Each row is followed by its class number.
[  1 -11  44  26 -77   4  -8 -51  43 -75 -21   8 -24  14  10  27 -76 -57
 -11  27  17  45 -69   1  74 -48  -5   4 -54  13  42 -16  56 -48 -32 -25
 -50 -53]	10
[ -6   3  10  20  -7  17   8 -40   5  17  29 -10 -15  -8 -49  23  44 -16
   3  27 -22  -9  12   4  -2 -30  19  19 -14  24 -31  17 -12  18  -9   4
 -41 -75]	7
[ 25  -8  30 -33 -40  -8  11 -45  18 -24 -66  -6 -12  40 -18  31 -10 -22
  -5 -19   3  46 -43  22   8   9   3  -8   5  13  27  35   5 -13  32  52
 -92   0]	8
[ -8 -13 -28 -26 -12 -32  57 -13  23  -1   3  68 -42 -14 -31  46 -15  -8
  -4  25  33  18 -15  -2  17  18   3 -24   7  35  32  11  -5  -9  -2   8
 -24   9]	5
[ -1 -11   6 -41 -37 -26  28 -32  20  10  -5   8 -40  -4 -27  27 -44 -25
   4  -3 -28  28 -63   6   3  -5   4   8 -29  17  17 -17  24   8  18  24
 -75   5]	8
[ 30 -12  -3  35  51  -9  26  37  29  -9  28  28  29  28  -7  15  40 -13
 -24  19 -31 -17  18  19  -4  26  -8  18  22 -14 -36 -24 -47  20   4  -7
  12 -46]	5
[ 16  14  -4   6 -12  27   9  -1  11  27  21   5  -7   6   1  24  36 -20
  -1  30  -5  -9  13  -7   7  -4  29  19 -45  31   2   5 -10  19  31 -19
 -26 -50]	1
[ 23   0  25  -8 -10  13  19 -25 -21  28  23   9 -20 -17 -48  36  53 -34
   7  37 -44  15  -4  22   6 -29  38  25   5  30   2  22 -44  30  11  11
 -53 -48]	7
[  6  22   3 -18  13   7  20   5 -13   2  47   4 -53 -10 -34  15  24 -46
  13  27 -29   6  14  -8 -10 -31  33   6 -16  18  -3 -12 -12  21  15  -5
 -66 -18]	10
[-11   2  -4 -39 -23 -23  18 -32  13 -21 -19  29 -17 -27 -28  18 -47 -21
  15   2  17  30 -19  22   5   0  12 -13  -5  -1  28 -26  11  -3   4  35
 -50  12]	10
[-32   2  -4 -52  37  16  10 -19 -19  40  27  -6 -48 -15 -22  60  39 -57
   5  30 -36 -11  -1  28  29   9  40   0 -52  20  -9   8  24  32 -56 -17
 -24 -15]	6
[-10  -6 -31  -2 -50  35  26  -9  46  36  31  38 -26   3 -59 -22  71 -30
   1  26  -2 -22 -41 -16 -41  14 -17  10  19  21 -41  58   3 -12  23  23
 -48 -17]	8
[-17   2  11 -54 -16 -12   2 -20  13   7 -15   7 -55  -5 -15  31 -23 -31
   3 -11 -25  42 -41 -13  13   1  21  23 -37  28  14 -35  45   6   9  24
 -92   8]	8
[ 38   0  21   6 -39  56   9 -19   5  17  -1 -12   4  -8   7  27  43 -28
  24  24  21 -19  22  12  31   1  19  17 -14  24 -17  37 -27   8  16 -13
 -19 -78]	2
[ 25  18   3 -12  22  28   9 -19  -6   4 -23 -19 -21   8 -14  58  42 -54
   9  29 -26  -4 -18  24  22 -16  39  12 -26  14 -15 -11 -23  31   6   0
 -44 -50]	1
[ 11 -33   2  31 -11  -9  28 -23  -7  17  21 -18  15 -32 -53  26  14 -31
   6  46 -59  20 -17  27  73  -3  64  32  32  31  -1  80 -15  30 -38 -36
 -43 -52]	2
[ 19 -15  14  -7  -5  43  31   3 -14  21  22  15  -5 -14 -17  -5  45 -29
   1  42 -38   9 -33  25   2 -11  20  21 -18  23 -10 -24   9  31  10  -2
 -60 -49]	9
[ -8  -3  25 -46 -36  -4   6 -41  10 -11 -25  -7 -29  -3 -29  14 -40 -33
   5  -1  -4  36 -32  34   2  -6  10   2   2  23  25   2   7   2  -5  33
 -59 -19]	4
[-40  14 -42 -76 -18 -35  63 -20  43 -11 -36  14 -35 -11 -26  36 -31 -33
   1   3  70   7  34  -6 -37  25  37   4  32  48 -54 -19   1  33  17  37
 -90  77]	11
[ 42 -29  -3 -75 -51 -56  17   8  57 -42 -75   1 -25 -11 -26  39 -71  -9
   6   8   5  15 -71  12  22  -4  19 -13   4  19   9  18 -28  -2  35  34
 -76  12]	6
[ 11   1  26  -9  15  41  -4  -4  -2  13  12  -7 -19  -3 -12  18  21 -45
  -7  33 -44  19 -40   1  39   9  22  -7   6  20 -20   1  -5  29  -7  15
 -42  -5]	4
[  1   3  -8 -29 -64 -20  31  11  49   2 -15  20 -21   0  -6  40 -27 -33
  -3  29  -6   6   3  -1  21  13  49  12 -31  34  37  62 -26  -2  62  -2
 -47  35]	1
[-12  -2   3   4  13  10  39 -16  -5  15  15 -21 -18  -5 -23  28 -11 -50
   9   5 -37  -2 -14  46  23  -7  30  14 -11  24 -11   1 -10  41 -20 -11
 -35 -22]	11
[ 18 -15   5 -22 -19  -2   8 -27  45   6 -60   1 -14  -9 -39  19 -54 -25
   3 -21 -25  -1 -26   1  10  12  37 -14  -5  24 -18 -29  16  -6  31  54
 -53  25]	4
[ 19   5  12  27 -23 -24  64 -75 -16  19  82   8  10  -8  -9   6 -34 -38
  -3  31  35   8  14  27  50 -28  24 -34  24  14 -27   3  34  12 -13  20
 -49 -13]	11
[  1  -5   2   7 -31   5  39 -29  20   0  25   2 -24  -6 -39  36  22  -4
  -2  45 -40  -5 -40   2  39 -10   6   3 -30  30   2   3 -59  29  45 -28
 -43 -11]	3
[ 19   4 -28  -4  40   7  31 -36  20  24 -12  -8  35  20  -9  21  23 -30
  24  22  23 -10 -12  23   2  28  45  28 -32  38 -45 -27 -10  36  30  12
 -63 -50]	1
[ 13 -10  11 -17   5  47  26  14  -8  14  40 -12  -6  -4 -26   9  24 -37
 -10  33 -36  12 -29  12  21  -5  24  -8 -23  31 -10   1  -6  37  11  -3
 -43 -38]	4
[ 24  -1   2 -17 -46 -79  18 -35  57  -4  16  30 -27  -8 -41  11 -65  31
 -26  28 -36  37 -12   5  10   0  20   1  -2  -4  57  43  -2  -5  28   7
 -64 -34]	1
[-34  -1 -18 -51 -22 -19  25 -87  16   0 -38 -12 -22 -23 -39  14 -27 -31
  20   1  29  27 -48  36  10  -5  20  14  -8  18  17  23  33  -7  -4  17
 -83  11]	7
[ 14   2  -1  -4  14  21  15   2  -3   1  24   8 -10 -18 -28  11  27 -48
  20  25 -29   1  -2  33   6  -6  23  30 -10  11 -15 -25 -16  25  25  -6
 -64 -51]	10
[ -2   8  -2  11   7  38  41  12  32  14  70   5 -43   1  -9  47  30 -38
  -4  42   3 -10 -13 -12  55 -10   3 -16 -53  26 -21  -3  -6  23  -2 -32
 -32 -51]	5
[ -7   1  -3 -53 -22 -16  21 -28  85  20 -56  26 -77 -29 -47  56 -22 -14
  -5  -8 -34   2 -36  41   7  39   7  -7 -17  14  18 -22 -16  27  11  22
 -76   9]	5
[-11 -51  15  28 -48 -21  31 -22 -61 -44  40   4  42 -29 -11  21  13 -69
   8  43 -32  25 -12  92  43 -36  37  28  35  -4 -39  76  21   8  37  42
 -54 -16]	7
[  -2   18  -15 -111   -9   11   50  -12    2   -3  -50  -51  -16   15
  -16    6    5  -17   33  -18   73    1   17    8  -28   -5   48   -7
  -65   37   40   28  -33   16   13   -3  -34    3]	2
[ 12  -1   8   1   6  10  33   0   2  23  45   4 -27   5 -46  34  27 -50
   5  18 -44   5   5  17   4 -25  50  25 -28  24 -42   1 -13   3  16  -6
 -54  -4]	0
[ 18   7   1 -44   8  33  29  -8  13  16   8 -23 -30 -12 -47  21  29 -54
   1  30 -37 -14 -19  10  28 -13  43   8 -23  13 -28  -8 -17  24  24  -2
 -58 -10]	4
[-20  -6   4   2 -28  45  36  -3   5  21  60 -12   3 -33 -17  36   4 -48
  24  10  -8  -7  24   7  30 -20  46  14 -62  30 -31 -36  15  34 -12   3
 -19 -76]	2
[ 10  -6  37  26  17  38  14 -16 -13 -13 -21 -34   5  35  30  67 -28 -39
 -16 -18  -2  13  39  37  20   6  14 -18 -24  20 -24  -2  25  26 -17   5
 -25 -46]	11
[-13   1   4 -20  23  32  20 -19  -5  14  21  -3   7 -16 -28  31  42 -57
  18  35 -18  13 -13  37  37   0  37  37 -13  23  -9  16 -20  22  -4  -1
 -55 -58]	7
[-42 -17   5  14   0  50  43  -4   7   1  -2   2  -4  14 -39  26  42 -37
 -11  25 -58   7 -36  30   2   4  22  11 -46  17   2  -3   3  32 -25  -2
 -32 -24]	9
[ 11   0   9 -64 -23 -24  40 -46  18  -5 -39  10 -41  13 -31  34 -30 -21
  11   0 -13  29 -46  20   0   3  22  -1 -30  28  44  -7 -33  -6  51  11
 -63  37]	3
[ 11  -6  12 -65 -10 -56  34 -22  16  13 -24  16 -37  12   6  44 -56  -2
  38   8  51  15 -35  30 -24  16  -7   2 -29  35  11   0 -49  27   3  22
 -15   4]	5
[-18   1  16  14 -24  30  27 -17 -15  10  64  10  -2 -10 -22  15  56 -22
  14  43 -20  -2  -4  24  33 -14  18   6 -41  21   5  55 -39  22  31  12
 -27 -43]	7
[  1 -18   6 -29 -26  16  11  13   3  10  26 -20   0  -7 -31   5  27 -69
   6   5 -43  27 -48  51  13 -19  34  32   1  16  -5  17   9  19   1   4
 -77 -31]	6
[  4 -16 -10 -31  -5 -39  16 -18 -42  10  17  18  -8  -6 -34  19  56 -17
   1  33 -12  51 -37   2   5 -16  36  63  34  35  -2 -12  -9  33 -10 -18
 -66   7]	6
[ 10   5   7 -48 -39  -8  34 -22  33   1 -41  14 -31  -4 -19  22 -36 -24
   3  -9  14  21 -28  15   7  -1  23  11 -13  23  26 -18 -17   8   7  11
 -42  21]	11
[-42  -7 -30 -64 -44  11  34 -28  21  -3 -11  32 -27 -40 -30  24 -15  -9
  34   4  30  23 -30  33   4  26  -4   9 -13  41  15  -5  -9   5  68  23
 -81  -6]	3
[  7  25  23 -27  -3 -11  31 -27  41  10   6  15 -13   8 -14  -4 -31 -36
  39   3  -2  -2 -37  39  54  23  32 -10 -15   9  14  21 -59   8  16  56
 -38  11]	11
[ -4  -9  12  31   0  45  16   5   3   6   9   3  30  -7  12  47  12 -49
 -14  15 -13   3  43  20  22  24  34  -6 -23  25 -32 -34  15  43  19   1
 -47   3]	10
[-47  -5   9  28 -44  49  37 -42 -22  29  57  -8 -22   5 -64  48  36 -46
  -5  -9 -28  14 -12  23  10 -53  37 -42 -70 -15 -40  22  46 -10 -30  31
  12  41]	0
[-71   6 -15 -28 -25 -33   5 -32  -8 -21 -47  16 -42   0 -23 -13 -31   2
  29 -21  38  29 -33 -16 -60  -6   8   3 -36  64  50 -36   4  18 -22  19
 -27  50]	10
[ 14 -11   6  28  11  21  32 -13  23  10  18  -8   8   5 -11  18  19 -21
 -16  22 -51   8 -11  12  24  29  24  17  -8  21   6   1 -21  44 -10 -29
 -38 -46]	2
[-19   1  25 -27 -25 -74  19 -61   2 -14   2   9  -6 -23 -28  19 -54 -22
  24  11 -23  34 -19  46  44  -7  40  10  13   4  33  29 -25   4  17  60
 -66  24]	7
[ 26  -9  22 -50 -35  34  17 -47   3   4 -54  20 -23   7 -34   3   2 -12
  -7  -3   8  43 -63  10  30  -1  30 -22 -48  40  73  -5  13 -16  19  23
 -49  -1]	4
[ -1  -6  13 -51 -16 -20  11 -21 -31  23   7  -8  -8 -32 -30  15 -51  12
  34 -16 -10  42 -25  31  21  -9  15 -34   1  11  53  34 -21   2  23  31
 -22   8]	3
[ 20 -18   2 -13   8  30  17  18   6  30   3 -14  -3  -7 -40  25  22 -64
  10   7 -59  -3 -43  12  20  -8  36  21 -14  28 -29  -5   6  21   5  12
 -58 -38]	8
[ -47   -4  -11  -56  -90   18   18  -40   48  -25  -67  -19  -45  -15
  -19   26  -26  -54   -5  -39   18   19  -56   44   -7   -7    5  -16
  -32   39   30  -34   49    9   21   34 -114   27]	6
[ 11   1  25  31  -2  21  24 -19  -8  12  45  37 -16  -2  -9  33   4 -17
   1  20 -23  23  -9   8  52  -2  16   1 -14  18   0 -12  -5  19  -9  14
 -19 -51]	11
[  3  -8   1 -36 -11  -3  23 -39  16 -15 -38  38 -14 -16  -2  35 -22 -22
   8  12  23   0 -26  -1   7  -3  19  -4 -51  29   1 -53  11  -4  20  40
 -27  -8]	7
[  3 -25  -6 -48 -24 -49  37  -5   3  -8  -2  16 -17   8 -36  15 -64 -21
  21 -16  -4  24 -49  -2 -26 -19  13  -4 -27  15   3  -3  23 -16  18  57
 -38  -1]	8
[-11  -9   1  12 -30  39  30  -8  24   3  -7   4 -18   1 -36  29  29 -56
  -5  13 -42   8 -41  15 -18 -15  14  24 -11  34   1   1 -24  18  19   4
 -49 -19]	7
[  8  -6  -3 -20  17   9  48   4 -22   9  86  -1 -18 -23 -53  30  -7 -33
  15  22 -46  -2  12  16   5 -38  23  16 -32   6 -38 -50  -6  28  31  18
 -39 -87]	4
[-14  25 -11 -45 -33 -26   2 -20  50 -10 -33  22 -22   3 -21  13 -22   8
  18   8  39  30 -33 -26  -5   6  23   1 -23  32  20  -8 -21   8  15  46
 -48  -2]	1
[ 21 -17   2 -35  -5  23  24 -28 -10  23  -5  -4  -6 -14 -42  41  29 -14
  12  22 -18   9 -23  30   5  -9  19  21 -24  25 -17 -15 -25  25  26 -16
 -39 -43]	3
[  5  15 -29 -68 -17 -38  22 -48  32 -11 -79  27 -23  10  -2  11 -14   4
  23   9  56  29 -50  19 -20  47  15   2   5  39  36  21 -28  12  59  44
 -88  34]	1
[  6   9  33 -74 -50 -15  16 -48  25   8 -38  29 -39 -19  -1  25 -50 -21
  31 -12  15  33 -39  66  21  21  15   7 -24   8  30 -12 -17  17  25  60
 -61  10]	11
[  15  -32  -30 -101  -15  -29   36    8   45  -11  -74   38  -35  -49
  -33    8  -29  -22    0  -12    5   -9  -36   74   -1   21   22    1
  -37   20   49  -26   17    0   31    7  -55  -14]	5
[ -4  -7  -5 -77 -14 -44  11 -24 -21 -26 -63 -18 -48 -14  -1  38 -50 -23
  16 -25  10  14 -32  29  -3 -14  22 -22 -20  36  37 -23  17  12  13  30
 -72  27]	6
[  0   7  22 -79 -34 -17  15 -33  36   6 -15  -3 -32   8 -10  19 -37 -24
  20  10  14  32 -34  21 -13   9   9  15 -20  30  15   5 -28   4  31  11
 -68  13]	3
[ 49  -4  15  37 -10   2  60   0  24  -6  78  16 -24  -4 -42  24   1 -54
 -27  33 -79  -5   2  25  41 -33  31   0  14 -14 -37  -3  -9  17  34   6
 -66 -48]	11
[ 19 -33  10 -30 -31  -4  35   3   1 -21 -13  39   3 -17 -13   2 -28  15
 -20  20 -22  49 -51  17  12  -1   6  -9 -11 -11  39 -11  31  -3  20  21
 -48  -5]	9
[  13  -13    1 -113  -45  -68   -8  -13   20   22  -31    5  -36  -27
  -39  -10  -26  -32   17   -2    9   22  -33   26  -58  -25   37   54
   11   33   -1  -29   16    9  -23   17  -69    0]	6
[ 18   0  27 -19 -38  -2   9 -27  27   5  -9  37 -25 -22   3  47 -75 -29
   5  15   8  61 -33  -1  44  14  12 -16  -4  25  52 -20  12  -1   5  12
 -68   9]	10
[-17 -16   9 -53 -35 -29  13 -46  15 -40 -32   8 -11 -37 -36   7 -40 -25
   2  -2 -25  41 -56  63  40 -12  28  -6 -14 -15  43  22  24  -9  20  55
 -77  -1]	7
[-24  -1  25  22 -33   3   9  12  50  -8   5 -28 -12  -7 -41  19 -42 -57
  -9 -13 -61   0  16  40  25 -16  37  12  20  13 -18  24  -7  20 -29  16
 -47 -30]	11
[ 29 -21  27  12   7  22  35   0 -45  22  78  13  15  -3 -10  10   4 -50
  -1  38 -43  12  -7  25  36 -17  37  -8 -22  28  -6  -6   7  19  12  13
 -13 -43]	4
[ 14  17  27  -1  20   9  -1   0  -5   9  41  24 -12  -3 -19  13  26 -30
  13  28 -21  21  22   0   8  -2  31  21 -10  24  -1 -31 -26  27   1  11
 -55 -47]	10
[  7 -28   5 -67 -33 -32  25 -14  23 -25 -36  28 -18  -8 -27  29 -60 -16
   9  -3 -10  41 -55  19 -16  -3  17  10 -21  21   6 -39   2  -6  39  35
 -50  11]	3
